Below are the code and all the weights of a small trained network. Each question names an input and a class and asks about switching units off, where a switched-off unit gives its printed mean instead of its output.

import numpy as np


def w(rows, s, z=0):
    codes = np.array(rows[::2]) - 128.0
    scale = np.full(codes.shape[1], s)
    scale[-1] = z or s
    return codes * scale


def f(y):
    return y / 2 * (1 + np.tanh(0.7978845608 * (y + 0.044715 * y**3)))


def log_softmax(a):
    a = a - a.max(-1, keepdims=True)
    return a - np.log(np.exp(a).sum(-1, keepdims=True))


def net(x, mask):
    res = np.array(x, float).reshape(1, 8) / 4 @ E
    y = f(res @ A[0][:, :-1].T + A[0][:, -1])
    res = res + np.where(mask, y, B[0][:, -1]) @ B[0][:, :-1]
    return log_softmax(res[-1] @ U[:, :-1].T + U[:, -1])


A, B = {}, {}
E = w([
[151,103,104,153,123,108,143,103],'x0',
[231,87,66,106,224,251,176,254],'x1',
[118,8,117,26,133,175,134,24],'x2',
[136,141,144,106,105,139,138,145],'x3',
[91,129,121,134,169,126,113,142],'x4',
[124,116,138,133,131,139,107,135],'x5',
[75,111,216,217,166,230,234,66],'x6',
[102,122,125,139,154,160,75,133],'x7',
],0.0068)
A[0] = w([
[203,217,92,113,164,81,110,201,172],'n0',
[129,147,162,217,168,227,219,144,121],'n1',
[205,191,122,223,101,165,196,194,205],'n2',
[157,150,39,38,108,112,71,130,225],'n3',
[54,131,152,92,82,51,62,41,252],'n4',
[61,70,243,122,144,108,129,82,127],'n5',
[223,152,95,121,160,52,74,168,183],'n6',
[34,240,156,227,32,57,97,110,215],'n7',
[92,184,184,255,57,70,95,139,182],'n8',
[72,195,250,74,60,90,184,42,245],'n9',
],0.0074,0.0041)
B[0] = w([
[74,144,94,205,117,96,1,205,182],'n0',
[46,152,208,159,196,150,149,47,213],'n1',
[84,204,159,207,205,128,94,140,198],'n2',
[195,65,81,74,116,88,24,191,203],'n3',
[208,40,134,36,26,119,94,86,242],'n4',
[114,60,41,145,73,207,157,56,181],'n5',
[113,145,32,147,133,81,82,214,184],'n6',
[221,92,187,37,188,159,156,91,245],'n7',
[192,200,147,106,207,170,131,101,210],'n8',
[188,89,83,117,90,175,157,83,236],'n9',
],0.008,0.011)
U = w([
[246,128,73,2,173,110,76,183,252],'0',
[156,119,191,101,176,237,234,81,249],'1',
[36,187,30,154,41,105,85,235,117],'2',
[21,226,179,154,166,166,178,133,21],'3',
[137,58,60,25,6,61,77,107,5],'4',
[93,92,80,101,15,222,224,44,46],'5',
],0.0066,0.0041)

Each question gives the input, the list of numbers given to net, and the class t.
The units are the neurons (one row each of A and B). Each row of codes is followed by its name. A weight is (code - 128) times the scale printed after its matrix; where a second scale follows, it is the last column's (A, B and U).
mask holds one flag per neuron, in row order. A switched-off neuron (its flag False) gives its mean, the last column of its row in B, instead of its output. The means were averaged over made-up inputs and are rounded, as every weight is.
A unit's drop is (log p(t) with every unit on - log p(t) with that unit switched off) / (log p(t) with every unit on - log p(t) with every unit switched off).
The circuit of an input: a set's keep is (log p(t) with only the set's units on - log p(t) with every unit switched off) / (log p(t) with every unit on - log p(t) with every unit switched off). Starting from all 10 units, units are removed one at a time, each time the one whose removal leaves the highest keep (on an exact tie, the one counted first), for as long as the keep stays at least 0.8.
units of the circuit, in order: the units of the circuit, biggest drop first
most important unit: the unit with the biggest drop
k most important neurons: the k neurons with the biggest drops, biggest first
drop when u is switched off: that unit's drop, to one decimal
input [-4,-3,1,-7,6,-3,8,-4], class 5: units of the circuit, in order : (n5)
input [-2,-5,4,7,-8,-1,2,-4], class 5: 3 most important neurons : (n3 n9 n5)
input [6,-6,-4,4,-8,5,2,5], class 1: units of the circuit, in order : (n3 n7)
input [-6,1,0,7,3,-1,-6,-4], class 2: units of the circuit, in order : (n7 n0)
input [8,-8,-2,0,-5,-2,4,-6], class 1: 2 most important neurons : (n7 n8)
input [3,0,8,-4,6,4,-7,2], class 4: units of the circuit, in order : (n7 n8)
input [-1,-2,1,5,2,4,-5,7], class 4: 4 most important neurons : (n8 n4 n2 n7)
input [7,-1,6,-3,6,5,0,6], class 4: units of the circuit, in order : (n8 n7)
input [8,-2,4,-2,5,-1,-8,-3], class 4: 3 most important neurons : (n8 n7 n4)
input [1,0,5,-2,-8,-5,4,4], class 5: 2 most important neurons : (n7 n8)
input [-4,-4,3,-4,3,-5,2,6], class 5: 2 most important neurons : (n3 n5)
input [1,1,-7,-6,-3,1,7,-8], class 3: 3 most important neurons : (n2 n4 n1)
input [-2,-7,2,3,4,-8,2,-1], class 5: 4 most important neurons : (n5 n9 n3 n4)
input [0,2,0,-3,6,-5,1,-1], class 3: 2 most important neurons : (n4 n7)
input [1,-3,1,2,0,1,5,-6], class 5: 2 most important neurons : (n5 n9)
input [4,-7,-7,-8,5,8,2,6], class 1: most important unit : n3
input [3,-8,0,7,3,8,-8,-6], class 0: 2 most important neurons : (n7 n8)
input [-3,-4,8,5,4,3,3,5], class 5: 2 most important neurons : (n5 n3)
input [-5,-6,-4,8,-2,4,1,6], class 1: drop when n7 is switched off : 0.3
input [3,8,6,5,0,-5,1,7], class 1: drop when n0 is switched off : 0.2
input [-8,0,8,-4,7,-7,-1,0], class 4: drop when n7 is switched off : 0.2
input [2,3,-3,5,-6,5,-4,2], class 2: most important neuron : (n7)
